Here is a tiny trained network, its code and every weight. The questions are about switching its units off for an input and a target symbol, where a switched-off unit gives its printed mean instead of its output.

import numpy as np


def w(rows, s, z=0):
    codes = np.array(rows[::2]) - 128.0
    scale = np.full(codes.shape[1], s)
    scale[-1] = z or s
    return codes * scale


def f(y):
    return np.maximum(y, 0)


def softmax(a):
    e = np.exp(a - a.max(-1, keepdims=True))
    return e / e.sum(-1, keepdims=True)


def log_softmax(a):
    a = a - a.max(-1, keepdims=True)
    return a - np.log(np.exp(a).sum(-1, keepdims=True))


def net(x, mask):
    ids = ['αβγδηθστφψ'.index(c) for c in x.split()]
    T = len(ids)
    res = E[ids] + P[:T]
    q, k, v = (res @ M[0].T for M in (Q, K, V))
    z = softmax(np.where(np.tri(T) > 0, q @ k.T / 3**0.5, -1e9)) @ v
    res = res + np.where(mask[0], z, O[0][:, -1]) @ O[0][:, :-1]
    y = f(res @ A[0][:, :-1].T + A[0][:, -1])
    res = res + np.where(mask[1:17], y, B[0][:, -1]) @ B[0][:, :-1]
    return log_softmax(res[-1] @ U[:, :-1].T + U[:, -1])


Q, K, V, O, A, B = {}, {}, {}, {}, {}, {}
E = w([
[168,86,128,161,113],'α',
[38,133,161,58,169],'β',
[88,74,127,42,134],'γ',
[61,189,128,28,99],'δ',
[183,139,64,93,56],'η',
[224,56,32,103,161],'θ',
[94,227,147,182,233],'σ',
[115,243,70,134,71],'τ',
[211,174,72,110,213],'φ',
[189,183,206,138,4],'ψ',
],0.011)
P = w([
[22,78,91,138,124],'0',
[160,189,126,3,235],'1',
[44,68,92,160,117],'2',
[176,202,119,17,222],'3',
[63,75,94,179,108],'4',
[192,191,116,52,215],'5',
[83,84,91,199,105],'6',
[203,199,103,77,204],'7',
[101,96,83,218,88],'8',
[216,191,105,115,202],'9',
[116,112,84,245,84],'10',
[222,198,93,135,189],'11',
],0.0067)
Q[0] = w([
[154,108,211,135,132],'h1',
[39,33,139,217,7],'h1',
[205,187,128,92,133],'h1',
],0.021)
K[0] = w([
[142,217,104,103,20],'h1',
[18,53,175,6,147],'h1',
[203,186,179,198,94],'h1',
],0.015)
V[0] = w([
[151,25,1,29,106],'h1',
[107,218,144,96,10],'h1',
[104,203,13,166,161],'h1',
],0.0094)
O[0] = w([
[85,72,3,127,51,152],'h1',
[212,196,164,157,23,116],'h1',
[119,214,59,159,166,254],'h1',
],0.0082,0.0043)
A[0] = w([
[180,160,134,129,111,92],'n1',
[167,59,130,210,147,75],'n2',
[2,124,186,153,45,105],'n3',
[200,53,116,161,113,182],'n4',
[138,73,139,136,84,183],'n5',
[86,150,112,107,138,197],'n6',
[111,127,133,62,73,214],'n7',
[79,132,84,166,136,197],'n8',
[53,119,99,200,110,128],'n9',
[189,85,136,79,182,124],'n10',
[177,87,99,118,156,1],'n11',
[169,130,167,117,121,48],'n12',
[51,85,180,192,146,193],'n13',
[159,143,83,132,166,110],'n14',
[120,124,135,218,41,129],'n15',
[88,68,180,206,99,149],'n16',
],0.013,0.0043)
B[0] = w([
[112,122,148,98,77,185],'n1',
[112,134,82,38,175,142],'n2',
[235,175,163,85,67,189],'n3',
[107,155,62,191,103,168],'n4',
[130,82,148,170,109,166],'n5',
[166,148,101,164,134,232],'n6',
[82,92,119,194,113,196],'n7',
[134,96,71,88,146,254],'n8',
[106,198,206,129,158,214],'n9',
[82,144,179,93,188,174],'n10',
[104,191,128,98,75,152],'n11',
[112,126,84,64,129,156],'n12',
[4,112,137,99,112,172],'n13',
[178,98,137,142,93,231],'n14',
[124,114,186,135,224,183],'n15',
[156,31,142,80,126,155],'n16',
],0.024,0.0086)
U = w([
[194,223,150,183,2,112],'α',
[96,34,139,99,158,134],'β',
[118,39,114,170,25,228],'γ',
[155,213,196,121,179,114],'δ',
[28,196,145,161,144,66],'η',
[78,147,60,117,73,20],'θ',
[105,158,185,12,59,126],'σ',
[227,77,86,99,151,225],'τ',
[178,56,193,132,119,34],'φ',
[93,129,130,246,106,252],'ψ',
],0.0061,0.0028)

Each question gives the input, a string of symbols that net reads in full, and the target symbol t.
The units are the heads (3 rows each of Q, K, V and O) and the neurons (one row each of A and B). Each row of codes is followed by its name. A weight is (code - 128) times the scale printed after its matrix; where a second scale follows, it is the last column's (O, A, B and U).
mask holds one flag per unit, heads first, then neurons. A switched-off unit (its flag False) gives its mean, the last column of its rows in O or B, instead of its output. The means were averaged over made-up inputs and are rounded, as every weight is.
A unit's drop is (log p(t) with every unit on - log p(t) with that unit switched off) / (log p(t) with every unit on - log p(t) with every unit switched off).
The circuit of an input: a set's keep is (log p(t) with only the set's units on - log p(t) with every unit switched off) / (log p(t) with every unit on - log p(t) with every unit switched off). Starting from the 12 units with the biggest drops (on a tie, the unit counted first), units are removed one at a time, each time the one whose removal leaves the highest keep (on an exact tie, the one counted first), for as long as the keep stays at least 0.8.
circuit, biggest first: the units of the circuit, biggest drop first
unit that matters most: the unit with the biggest drop
k most important neurons: the k neurons with the biggest drops, biggest first
input β γ θ γ, target θ: circuit, biggest first : h1, n11
input β β β δ, target ψ: 4 most important neurons : n7, n3, n8, n14
input φ β β σ ψ τ, target σ: 4 most important neurons : n1, n6, n12, n4
input φ β γ β φ β α α δ σ β γ, target δ: circuit, biggest first : h1, n10
input ψ γ β δ φ γ σ σ γ β, target δ: circuit, biggest first : h1
input τ β φ θ β φ φ τ σ, target η: 3 most important neurons : n9, n13, n3
input σ δ η η, target γ: circuit, biggest first : n9, n7, n15
input σ φ σ β γ σ ψ γ, target σ: circuit, biggest first : h1, n12, n1
input β ψ α β δ ψ σ η α δ γ θ, target θ: 2 most important neurons : n4, n11
input γ ψ γ τ β ψ, target σ: circuit, biggest first : n12, h1
input β γ φ β β η β φ ψ φ, target σ: circuit, biggest first : h1, n1, n6
input σ α β σ β φ γ δ γ β ψ τ, target σ: circuit, biggest first : h1, n1, n12
input τ ψ β τ σ γ ψ σ τ σ, target α: 2 most important neurons : n8, n15
input β τ β γ ψ β φ β, target τ: unit that matters most : n9
input β θ φ γ φ τ σ σ, target α: 3 most important neurons : n15, n14, n8
input σ α σ δ δ σ θ γ η ψ, target σ: circuit, biggest first : h1, n12
input σ η σ φ β β θ τ η σ β δ, target δ: 2 most important neurons : n8, n7
input τ β θ γ σ α τ η, target α: circuit, biggest first : n8, h1
input δ ψ τ σ γ γ θ γ τ, target δ: circuit, biggest first : n9, n15
input τ δ ψ ψ β φ ψ ψ α α, target σ: most important neuron : n1
input α β φ α τ φ η θ τ θ, target α: 3 most important neurons : n11, n14, n4
